Below is a small trained network, with its code and all its weights. Each question gives an input and a class and asks what happens when units are switched off, that is, made to give their printed mean instead of their output.

import numpy as np


def w(rows, s, z=0):
    codes = np.array(rows[::2]) - 128.0
    scale = np.full(codes.shape[1], s)
    scale[-1] = z or s
    return codes * scale


def f(y):
    return np.maximum(y, 0)


def log_softmax(a):
    a = a - a.max(-1, keepdims=True)
    return a - np.log(np.exp(a).sum(-1, keepdims=True))


def net(x, mask):
    res = np.array(x, float).reshape(1, 3) / 4 @ E
    y = f(res @ A[0][:, :-1].T + A[0][:, -1])
    res = res + np.where(mask, y, B[0][:, -1]) @ B[0][:, :-1]
    return log_softmax(res[-1] @ U[:, :-1].T + U[:, -1])


A, B = {}, {}
E = w([
[173,67,139,22,252],'x0',
[207,6,75,175,68],'x1',
[188,175,145,254,217],'x2',
],0.0099)
A[0] = w([
[212,132,196,160,197,145],'neuron 0',
[99,82,134,60,111,152],'neuron 1',
[64,74,137,93,97,158],'neuron 2',
[126,136,89,172,58,2],'neuron 3',
[201,11,41,163,149,110],'neuron 4',
[83,119,140,84,118,161],'neuron 5',
[93,106,119,77,87,181],'neuron 6',
[183,42,168,73,229,61],'neuron 7',
[82,161,142,220,51,82],'neuron 8',
[180,103,115,74,187,46],'neuron 9',
[105,105,85,40,84,173],'neuron 10',
[233,84,162,67,179,71],'neuron 11',
[85,223,229,87,186,129],'neuron 12',
[228,81,55,140,105,110],'neuron 13',
[149,117,147,195,182,159],'neuron 14',
[90,193,162,70,140,82],'neuron 15',
[179,127,127,198,202,170],'neuron 16',
[158,133,114,162,62,63],'neuron 17',
[236,173,185,169,163,167],'neuron 18',
[198,31,114,133,59,117],'neuron 19',
[121,91,138,77,73,117],'neuron 20',
],0.012,0.0026)
B[0] = w([
[186,83,191,147,104,208],'neuron 0',
[199,70,245,158,103,195],'neuron 1',
[185,78,185,187,137,184],'neuron 2',
[131,236,80,50,109,176],'neuron 3',
[33,131,97,152,194,249],'neuron 4',
[142,69,165,137,143,171],'neuron 5',
[176,68,189,168,162,185],'neuron 6',
[149,254,111,4,89,247],'neuron 7',
[175,203,135,39,55,214],'neuron 8',
[106,185,139,74,58,199],'neuron 9',
[170,86,179,185,110,208],'neuron 10',
[136,238,97,50,80,224],'neuron 11',
[42,133,23,177,219,220],'neuron 12',
[56,147,60,189,231,215],'neuron 13',
[202,66,228,177,116,193],'neuron 14',
[86,133,123,165,168,184],'neuron 15',
[158,23,160,160,107,214],'neuron 16',
[131,189,66,92,110,171],'neuron 17',
[168,33,182,181,105,208],'neuron 18',
[77,120,93,190,171,226],'neuron 19',
[165,84,171,137,158,183],'neuron 20',
],0.0083,0.015)
U = w([
[244,56,192,158,94,232],'0',
[5,150,77,154,211,129],'1',
[182,239,120,35,31,1],'2',
],0.015,0.00039)

Each question gives the input, the list of numbers given to net, and the class t.
The units are the neurons (one row each of A and B). Each row of codes is followed by its name. A weight is (code - 128) times the scale printed after its matrix; where a second scale follows, it is the last column's (A, B and U).
mask holds one flag per neuron, in row order. A switched-off neuron (its flag False) gives its mean, the last column of its row in B, instead of its output. The means were averaged over made-up inputs and are rounded, as every weight is.
A unit's drop is (log p(t) with every unit on - log p(t) with that unit switched off) / (log p(t) with every unit on - log p(t) with every unit switched off).
unit that matters most: the unit with the biggest drop
top k neurons: the k neurons with the biggest drops, biggest first
drop of u: that unit's drop, to one decimal
input [7,7,0], class 1: top 3 neurons	[neuron 4; neuron 13; neuron 19]
input [8,-7,7], class 2: top 3 neurons	[neuron 7; neuron 11; neuron 9]
input [7,-3,-8], class 0: unit that matters most	neuron 1
input [2,6,5], class 1: top 3 neurons	[neuron 4; neuron 13; neuron 1]
input [-8,8,-3], class 1: top 2 neurons	[neuron 19; neuron 13]
input [-8,6,-3], class 2: top 2 neurons	[neuron 8; neuron 3]
input [7,5,2], class 2: top 2 neurons	[neuron 7; neuron 11]
input [7,7,-2], class 1: top 4 neurons	[neuron 4; neuron 13; neuron 19; neuron 8]
input [-8,7,-7], class 2: top 3 neurons	[neuron 3; neuron 8; neuron 17]
input [-4,3,0], class 2: top 3 neurons	[neuron 12; neuron 8; neuron 3]
input [7,3,-6], class 2: top 2 neurons	[neuron 7; neuron 11]
input [-6,-7,-7], class 0: top 2 neurons	[neuron 4; neuron 13]
input [-5,-7,-2], class 1: drop of neuron 12	0.9
input [8,6,3], class 2: drop of neuron 7	1.2
input [7,4,0], class 2: drop of neuron 7	0.3
